Below is a small trained network, with its code and all its weights. Each question gives an input and a target symbol and asks what happens when units are switched off, that is, made to give their printed mean instead of their output.

import numpy as np


def w(rows, s, z=0):
    codes = np.array(rows[::2]) - 128.0
    scale = np.full(codes.shape[1], s)
    scale[-1] = z or s
    return codes * scale


def norm(h):
    return h / np.sqrt((h * h).mean(-1, keepdims=True) + 1e-5)


def softmax(a):
    e = np.exp(a - a.max(-1, keepdims=True))
    return e / e.sum(-1, keepdims=True)


def log_softmax(a):
    a = a - a.max(-1, keepdims=True)
    return a - np.log(np.exp(a).sum(-1, keepdims=True))


def net(x, mask):
    ids = ['ΘΦβζμξπτ'.index(c) for c in x.split()]
    T = len(ids)
    res = E[ids] + P[:T]
    u = 0
    for l in range(3):
        r = norm(res)
        for j in range(2):
            rows = slice(2 * j, 2 * j + 2)
            q, k, v = (r @ M[l][rows].T for M in (Q, K, V))
            z = softmax(np.where(np.tri(T) > 0, q @ k.T / 2**0.5, -1e9)) @ v
            o = O[l][rows]
            res = res + np.where(mask[u + j], z, o[:, -1]) @ o[:, :-1]
        u += 2
    return log_softmax(norm(res)[-1] @ U[:, :-1].T + U[:, -1])


Q, K, V, O = {}, {}, {}, {}
E = w([
[200,142,139,111,139],'Θ',
[102,111,98,99,64],'Φ',
[186,156,106,132,138],'β',
[240,87,130,73,166],'ζ',
[153,69,194,116,124],'μ',
[129,149,173,105,66],'ξ',
[163,151,149,127,39],'π',
[129,120,150,111,5],'τ',
],0.017)
P = w([
[66,183,2,101,139],'0',
[149,42,75,131,99],'1',
[109,111,138,116,111],'2',
[172,135,128,163,104],'3',
[192,165,137,185,96],'4',
[189,157,122,199,84],'5',
[164,150,128,175,72],'6',
[121,138,117,133,63],'7',
],0.0092)
Q[0] = w([
[205,108,123,131,65],'0.h1',
[124,86,156,81,221],'0.h1',
[199,249,119,62,101],'0.h2',
[138,146,94,137,89],'0.h2',
],0.013)
K[0] = w([
[2,114,225,182,95],'0.h1',
[4,209,140,1,39],'0.h1',
[31,82,23,22,160],'0.h2',
[92,181,37,77,160],'0.h2',
],0.0076)
V[0] = w([
[39,163,35,116,52],'0.h1',
[48,190,176,253,149],'0.h1',
[8,71,57,42,200],'0.h2',
[114,206,93,215,176],'0.h2',
],0.0056)
O[0] = w([
[123,93,138,160,167,111],'0.h1',
[109,66,143,87,166,5],'0.h1',
[45,41,9,127,98,145],'0.h2',
[53,192,152,60,97,3],'0.h2',
],0.012,0.0054)
Q[1] = w([
[150,14,232,71,132],'1.h1',
[5,89,224,121,174],'1.h1',
[147,118,49,226,1],'1.h2',
[186,117,25,112,233],'1.h2',
],0.0069)
K[1] = w([
[166,72,246,182,124],'1.h1',
[80,85,142,181,153],'1.h1',
[86,174,64,102,172],'1.h2',
[151,123,94,130,171],'1.h2',
],0.013)
V[1] = w([
[186,1,144,150,124],'1.h1',
[113,105,22,107,157],'1.h1',
[204,123,94,115,244],'1.h2',
[28,120,3,89,128],'1.h2',
],0.0091)
O[1] = w([
[236,209,58,145,254,253],'1.h1',
[129,77,146,198,86,132],'1.h1',
[127,59,159,146,57,65],'1.h2',
[125,111,239,3,226,216],'1.h2',
],0.0073,0.006)
Q[2] = w([
[149,138,249,145,193],'2.h1',
[196,210,152,87,209],'2.h1',
[131,105,122,51,168],'2.h2',
[112,63,147,65,41],'2.h2',
],0.011)
K[2] = w([
[159,25,133,190,97],'2.h1',
[159,80,46,162,255],'2.h1',
[3,190,58,121,69],'2.h2',
[75,128,92,188,164],'2.h2',
],0.0097)
V[2] = w([
[49,140,114,167,112],'2.h1',
[225,157,149,226,20],'2.h1',
[54,61,109,134,143],'2.h2',
[171,62,250,97,125],'2.h2',
],0.011)
O[2] = w([
[36,159,144,70,48,1],'2.h1',
[2,77,88,131,225,165],'2.h1',
[32,122,10,63,155,66],'2.h2',
[136,29,194,101,172,142],'2.h2',
],0.0079,0.0057)
U = w([
[162,86,21,162,204,133],'Θ',
[153,155,190,98,214,233],'Φ',
[230,237,125,175,69,85],'β',
[49,229,79,194,116,255],'ζ',
[114,87,163,148,55,101],'μ',
[167,166,49,3,114,53],'ξ',
[122,103,159,107,77,92],'π',
[53,75,156,192,146,110],'τ',
],0.0078,0.002)

Each question gives the input, a string of symbols that net reads in full, and the target symbol t.
The units are the heads (2 rows each of Q, K, V and O). Each row of codes is followed by its name. A weight is (code - 128) times the scale printed after its matrix; where a second scale follows, it is the last column's (O and U).
mask holds one flag per head, layer by layer. A switched-off head (its flag False) gives its mean, the last column of its rows in O, instead of its output. The means were averaged over made-up inputs and are rounded, as every weight is.
A unit's drop is (log p(t) with every unit on - log p(t) with that unit switched off) / (log p(t) with every unit on - log p(t) with every unit switched off).
The circuit of an input: a set's keep is (log p(t) with only the set's units on - log p(t) with every unit switched off) / (log p(t) with every unit on - log p(t) with every unit switched off). Starting from all 6 units, units are removed one at a time, each time the one whose removal leaves the highest keep (on an exact tie, the one counted first), for as long as the keep stays at least 0.8.
circuit, biggest first: the units of the circuit, biggest drop first
unit that matters most: the unit with the biggest drop
heads that matter: for each layer, one digit per head in row order, 1 if its drop is at least 0.15 and else 0, layers parted by /
input ζ ξ ζ β μ Θ Φ, target τ: unit that matters most	2.h1
input μ τ β ξ Φ Θ, target Θ: heads that matter	01 / 00 / 00
input Φ μ τ Φ τ, target ξ: circuit, biggest first	[1.h2, 0.h2, 2.h2]
input ζ β ξ, target τ: heads that matter	00 / 10 / 10
input Θ τ μ μ μ ξ, target μ: heads that matter	01 / 10 / 00
input Θ μ μ ζ π π, target μ: heads that matter	01 / 10 / 00
input ξ Φ μ μ Φ μ ζ π, target Φ: heads that matter	11 / 01 / 00
input μ π μ μ μ ζ μ μ, target β: heads that matter	01 / 11 / 00
input ξ μ ξ τ μ π Φ, target Φ: heads that matter	11 / 01 / 00
input π μ μ π, target ζ: heads that matter	01 / 01 / 10
input μ μ Φ μ Φ τ Θ, target Θ: heads that matter	01 / 10 / 00
input ξ μ μ μ μ τ β, target Φ: circuit, biggest first	[0.h2, 0.h1, 1.h2, 2.h2]
input Φ μ ζ τ μ β, target ξ: heads that matter	11 / 11 / 01
input ξ μ μ μ μ μ ξ, target Φ: unit that matters most	0.h2
input π μ Φ μ π, target ζ: circuit, biggest first	[1.h2, 0.h2, 2.h1, 1.h1]
input μ Φ β μ Φ ξ π, target Θ: circuit, biggest first	[0.h2, 2.h1]
input μ Θ ζ τ μ Φ π, target Θ: heads that matter	01 / 00 / 10
input ζ π Φ, target τ: circuit, biggest first	[1.h1, 2.h1, 0.h1]
input Φ μ τ Φ τ π μ ξ, target ξ: circuit, biggest first	[0.h2, 1.h2, 2.h2]
input ζ μ μ π τ, target τ: unit that matters most	2.h1
input Φ μ Φ μ Θ π, target ξ: heads that matter	01 / 11 / 01
input π π μ π Θ ξ, target ζ: circuit, biggest first	[1.h2, 2.h1, 0.h2]
input π μ ζ τ π Φ π Φ, target ζ: circuit, biggest first	[1.h2, 2.h1, 0.h2]
